Below is a small trained network, with its code and all its weights. Each question gives an input and a target symbol and asks what happens when units are switched off, that is, made to give their printed mean instead of their output.

import numpy as np


def w(rows, s, z=0):
    codes = np.array(rows[::2]) - 128.0
    scale = np.full(codes.shape[1], s)
    scale[-1] = z or s
    return codes * scale


def f(y):
    return y / 2 * (1 + np.tanh(0.7978845608 * (y + 0.044715 * y**3)))


def softmax(a):
    e = np.exp(a - a.max(-1, keepdims=True))
    return e / e.sum(-1, keepdims=True)


def log_softmax(a):
    a = a - a.max(-1, keepdims=True)
    return a - np.log(np.exp(a).sum(-1, keepdims=True))


def net(x, mask):
    ids = ['ΞΦΩαγεζθμ'.index(c) for c in x.split()]
    T = len(ids)
    res = E[ids] + P[:T]
    u = 0
    for l in range(2):
        r = res
        for j in range(3):
            rows = slice(3 * j, 3 * j + 3)
            q, k, v = (r @ M[l][rows].T for M in (Q, K, V))
            z = softmax(np.where(np.tri(T) > 0, q @ k.T / 3**0.5, -1e9)) @ v
            o = O[l][rows]
            res = res + np.where(mask[u + j], z, o[:, -1]) @ o[:, :-1]
        u += 3
        y = f(res @ A[l][:, :-1].T + A[l][:, -1])
        res = res + np.where(mask[u : u + 4], y, B[l][:, -1]) @ B[l][:, :-1]
        u += 4
    return log_softmax(res[-1] @ U[:, :-1].T + U[:, -1])


Q, K, V, O, A, B = {}, {}, {}, {}, {}, {}
E = w([
[144,130,119],'Ξ',
[101,247,96],'Φ',
[71,31,169],'Ω',
[108,110,132],'α',
[100,130,144],'γ',
[76,152,239],'ε',
[146,131,117],'ζ',
[167,75,122],'θ',
[194,147,95],'μ',
],0.015)
P = w([
[101,191,1],'0',
[154,148,214],'1',
[102,145,232],'2',
[121,138,220],'3',
[130,132,215],'4',
[130,125,214],'5',
[130,123,213],'6',
[130,121,210],'7',
[125,117,210],'8',
[123,114,209],'9',
[120,115,209],'10',
[118,109,207],'11',
[109,110,208],'12',
[93,106,209],'13',
],0.0059)
Q[0] = w([
[158,16,116],'L0H1',
[167,132,141],'L0H1',
[185,140,132],'L0H1',
[151,233,225],'L0H2',
[62,249,178],'L0H2',
[130,164,158],'L0H2',
[131,111,189],'L0H3',
[133,129,161],'L0H3',
[93,62,16],'L0H3',
],0.02)
K[0] = w([
[183,126,218],'L0H1',
[155,153,121],'L0H1',
[179,160,93],'L0H1',
[84,60,17],'L0H2',
[166,2,67],'L0H2',
[112,109,91],'L0H2',
[94,94,85],'L0H3',
[109,114,99],'L0H3',
[178,126,228],'L0H3',
],0.023)
V[0] = w([
[205,140,128],'L0H1',
[54,158,93],'L0H1',
[82,132,119],'L0H1',
[125,104,101],'L0H2',
[119,158,150],'L0H2',
[126,148,146],'L0H2',
[155,68,1],'L0H3',
[140,114,89],'L0H3',
[63,57,140],'L0H3',
],0.012)
O[0] = w([
[38,105,133,60],'L0H1',
[194,91,59,254],'L0H1',
[179,128,108,185],'L0H1',
[142,106,150,113],'L0H2',
[130,155,103,160],'L0H2',
[123,148,109,145],'L0H2',
[43,89,7,95],'L0H3',
[91,116,94,124],'L0H3',
[254,124,72,24],'L0H3',
],0.0099,0.0035)
A[0] = w([
[173,59,61,26],'L0N1',
[77,60,254,160],'L0N2',
[153,112,55,254],'L0N3',
[157,83,190,107],'L0N4',
],0.0099,0.0054)
B[0] = w([
[8,175,222,133],'L0N1',
[198,129,97,253],'L0N2',
[206,106,118,204],'L0N3',
[10,188,109,174],'L0N4',
],0.016,0.005)
Q[1] = w([
[140,137,85],'L1H1',
[102,173,144],'L1H1',
[117,139,167],'L1H1',
[2,123,109],'L1H2',
[130,161,108],'L1H2',
[196,148,136],'L1H2',
[95,133,183],'L1H3',
[129,142,141],'L1H3',
[78,182,91],'L1H3',
],0.039)
K[1] = w([
[131,185,159],'L1H1',
[121,62,179],'L1H1',
[137,79,128],'L1H1',
[51,34,251],'L1H2',
[84,135,125],'L1H2',
[145,208,39],'L1H2',
[156,189,194],'L1H3',
[106,131,147],'L1H3',
[151,217,20],'L1H3',
],0.024)
V[1] = w([
[67,207,163],'L1H1',
[87,47,128],'L1H1',
[101,229,74],'L1H1',
[72,146,77],'L1H2',
[185,71,181],'L1H2',
[140,251,133],'L1H2',
[38,84,167],'L1H3',
[43,180,49],'L1H3',
[154,98,196],'L1H3',
],0.011)
O[1] = w([
[132,233,151,92],'L1H1',
[117,137,18,42],'L1H1',
[174,194,196,200],'L1H1',
[131,55,158,167],'L1H2',
[119,183,66,49],'L1H2',
[146,206,231,255],'L1H2',
[176,98,7,36],'L1H3',
[147,31,143,142],'L1H3',
[130,195,105,92],'L1H3',
],0.012,0.0072)
A[1] = w([
[110,133,167,14],'L1N1',
[160,142,157,130],'L1N2',
[67,157,132,254],'L1N3',
[4,126,129,43],'L1N4',
],0.02,0.0058)
B[1] = w([
[139,176,120,220],'L1N1',
[152,85,112,255],'L1N2',
[77,107,130,169],'L1N3',
[254,171,140,136],'L1N4',
],0.022,0.027)
U = w([
[125,46,150,143],'Ξ',
[138,135,84,165],'Φ',
[212,71,165,107],'Ω',
[143,77,146,210],'α',
[169,66,106,102],'γ',
[125,53,151,134],'ε',
[142,120,180,8],'ζ',
[47,54,237,198],'θ',
[134,1,179,47],'μ',
],0.0076,0.013)

Each question gives the input, a string of symbols that net reads in full, and the target symbol t.
The units are the heads (3 rows each of Q, K, V and O) and the neurons (one row each of A and B). Each row of codes is followed by its name. A weight is (code - 128) times the scale printed after its matrix; where a second scale follows, it is the last column's (O, A, B and U).
mask holds one flag per unit, layer by layer, with each layer's heads first. A switched-off unit (its flag False) gives its mean, the last column of its rows in O or B, instead of its output. The means were averaged over made-up inputs and are rounded, as every weight is.
A unit's drop is (log p(t) with every unit on - log p(t) with that unit switched off) / (log p(t) with every unit on - log p(t) with every unit switched off).
The circuit of an input: a set's keep is (log p(t) with only the set's units on - log p(t) with every unit switched off) / (log p(t) with every unit on - log p(t) with every unit switched off). Starting from the 12 units with the biggest drops (on a tie, the unit counted first), units are removed one at a time, each time the one whose removal leaves the highest keep (on an exact tie, the one counted first), for as long as the keep stays at least 0.8.
units of the circuit, in order: the units of the circuit, biggest drop first
top k neurons in layer l: the k neurons of layer l with the biggest drops, biggest first
heads that matter: for each layer, one digit per head in row order, 1 if its drop is at least 0.15 and else 0, layers parted by /
input Ω Φ α Φ α Ω μ Φ Φ Ξ Ω γ, target Φ: units of the circuit, in order => [L1H2, L0N3, L0H3]
input Ω Φ α Ω α α Φ Ω, target Φ: top 2 neurons in layer 0 => [L0N4, L0N3]
input μ ε μ Ω Ω γ, target μ: units of the circuit, in order => [L0H3, L1H3]
input Ω Ω Φ Ξ ε Ξ α Φ Ω Ω ζ α, target Φ: units of the circuit, in order => [L1H2, L0H3, L0N3]
input Φ Φ Φ μ α Φ Φ θ γ Ω, target Ω: top 2 neurons in layer 1 => [L1N2, L1N3]
input μ γ ζ, target μ: units of the circuit, in order => [L1H3, L0H3]
input μ Φ Ω ζ ε Φ γ Φ Φ ε, target μ: heads that matter => 111 / 011
input θ Φ Ω Φ μ ζ Φ, target θ: top neuron in layer 0 => [L0N4]
input Ω Φ Φ Φ Φ ε ε α Φ Φ Φ Φ α, target Φ: units of the circuit, in order => [L0N3, L0H3, L1H2]
input Φ Φ Φ ε Ω Φ Ω Φ Φ Ω, target Ω: top 2 neurons in layer 1 => [L1N2, L1N1]
input μ θ Φ Φ Φ Ω θ ζ Ω Φ α ζ α, target μ: heads that matter => 101 / 011
input μ θ Φ Ω Φ Φ Φ Φ ζ ζ ε Φ ε γ, target μ: units of the circuit, in order => [L0H3, L1H2, L0N2]
input Φ Φ Ξ Φ, target θ: heads that matter => 001 / 101
input α Φ μ Ω Φ μ Φ Φ Ω ζ Φ μ, target θ: units of the circuit, in order => [L1H3, L0N2, L1N3]
input ε Ξ Φ Φ ε μ α, target ζ: heads that matter => 001 / 111
input ε Φ μ Φ ζ Φ Φ Φ Φ ε μ, target ζ: units of the circuit, in order => [L0H3, L0N4, L1H2]
input θ μ Φ Φ, target γ: heads that matter => 111 / 111
input γ α ε α μ α Φ ζ γ α Ξ ζ α, target θ: top neuron in layer 0 => [L0N4]
input μ μ α, target μ: units of the circuit, in order => [L0H3, L1H3]
input ε Φ ε Φ, target ζ: units of the circuit, in order => [L0N4, L0H3, L1H1]
input μ Ω ε, target μ: heads that matter => 101 / 001
input Ω Φ Φ Φ Φ Φ θ ε Φ Φ Φ μ ζ, target Φ: units of the circuit, in order => [L0N3, L0H3, L1H2]
